Here is a tiny trained network, its code and every weight. The questions are about switching its units off for an input and a class, where a switched-off unit gives its printed mean instead of its output.

import numpy as np


def w(rows, s, z=0):
    codes = np.array(rows[::2]) - 128.0
    scale = np.full(codes.shape[1], s)
    scale[-1] = z or s
    return codes * scale


def f(y):
    return np.maximum(y, 0)


def log_softmax(a):
    a = a - a.max(-1, keepdims=True)
    return a - np.log(np.exp(a).sum(-1, keepdims=True))


def net(x, mask):
    res = np.array(x, float).reshape(1, 2) / 4 @ E
    y = f(res @ A[0][:, :-1].T + A[0][:, -1])
    res = res + np.where(mask, y, B[0][:, -1]) @ B[0][:, :-1]
    return log_softmax(res[-1] @ U[:, :-1].T + U[:, -1])


A, B = {}, {}
E = w([
[149,149,61,216,188,186,234,112,11,34,58],'x0',
[99,146,33,162,221,166,133,99,214,239,173],'x1',
],0.012)
A[0] = w([
[89,133,117,173,142,81,173,148,143,104,92,248],'neuron 1',
[122,115,190,18,64,92,81,123,196,207,169,83],'neuron 2',
[175,143,186,137,16,88,127,138,98,124,119,141],'neuron 3',
[121,213,85,187,187,181,116,56,198,221,173,138],'neuron 4',
[165,221,112,203,169,177,166,46,88,56,103,53],'neuron 5',
[212,94,157,118,2,126,103,176,82,106,39,54],'neuron 6',
],0.007,0.011)
B[0] = w([
[132,155,182,68,136,153,36,92,142,80,190,223],'neuron 1',
[159,116,145,168,198,207,152,80,122,176,150,246],'neuron 2',
[130,189,127,171,114,129,162,170,131,81,78,206],'neuron 3',
[100,196,120,136,124,99,173,171,181,89,60,253],'neuron 4',
[126,72,110,205,155,175,153,81,93,151,140,204],'neuron 5',
[144,119,77,251,134,136,177,157,173,130,117,198],'neuron 6',
],0.013,0.014)
U = w([
[133,77,141,165,162,193,145,47,122,185,150,63],'0',
[114,169,101,160,101,102,179,255,166,117,54,55],'1',
[121,189,202,72,109,142,18,132,144,96,191,254],'2',
[83,38,127,93,77,82,109,203,84,188,154,73],'3',
[103,48,114,122,68,54,86,163,131,187,134,79],'4',
],0.012,0.011)

Each question gives the input, the list of numbers given to net, and the class t.
The units are the neurons (one row each of A and B). Each row of codes is followed by its name. A weight is (code - 128) times the scale printed after its matrix; where a second scale follows, it is the last column's (A, B and U).
mask holds one flag per neuron, in row order. A switched-off neuron (its flag False) gives its mean, the last column of its row in B, instead of its output. The means were averaged over made-up inputs and are rounded, as every weight is.
A unit's drop is (log p(t) with every unit on - log p(t) with that unit switched off) / (log p(t) with every unit on - log p(t) with every unit switched off).
The circuit of an input: a set's keep is (log p(t) with only the set's units on - log p(t) with every unit switched off) / (log p(t) with every unit on - log p(t) with every unit switched off). Starting from all 6 units, units are removed one at a time, each time the one whose removal leaves the highest keep (on an exact tie, the one counted first), for as long as the keep stays at least 0.8.
circuit, biggest first: the units of the circuit, biggest drop first
k most important neurons: the k neurons with the biggest drops, biggest first
drop when u is switched off: that unit's drop, to one decimal
input [-6,8], class 1: circuit, biggest first -> neuron 4
input [-1,-3], class 2: circuit, biggest first -> neuron 4; neuron 5
input [3,2], class 2: circuit, biggest first -> neuron 2; neuron 6; neuron 1
input [0,3], class 2: 2 most important neurons -> neuron 6; neuron 3
input [0,-3], class 2: 2 most important neurons -> neuron 4; neuron 5
input [-3,-4], class 1: 4 most important neurons -> neuron 3; neuron 5; neuron 1; neuron 6
input [-8,-6], class 0: 2 most important neurons -> neuron 2; neuron 4
input [-5,-6], class 1: 4 most important neurons -> neuron 3; neuron 5; neuron 6; neuron 1
input [-4,0], class 0: 3 most important neurons -> neuron 2; neuron 1; neuron 4
input [7,-7], class 0: 3 most important neurons -> neuron 5; neuron 4; neuron 1
input [6,-4], class 0: 2 most important neurons -> neuron 5; neuron 4
input [-4,-5], class 1: 3 most important neurons -> neuron 3; neuron 5; neuron 6
input [0,4], class 1: 2 most important neurons -> neuron 4; neuron 2
input [8,-2], class 0: circuit, biggest first -> neuron 5
input [-5,-2], class 0: 2 most important neurons -> neuron 2; neuron 1
input [-8,3], class 0: drop when neuron 2 is switched off -> 2.2
input [0,1], class 2: drop when neuron 2 is switched off -> 0.0
input [-6,2], class 0: drop when neuron 2 is switched off -> 2.3
input [2,3], class 2: drop when neuron 3 is switched off -> 0.2
input [2,-1], class 2: most important neuron -> neuron 2
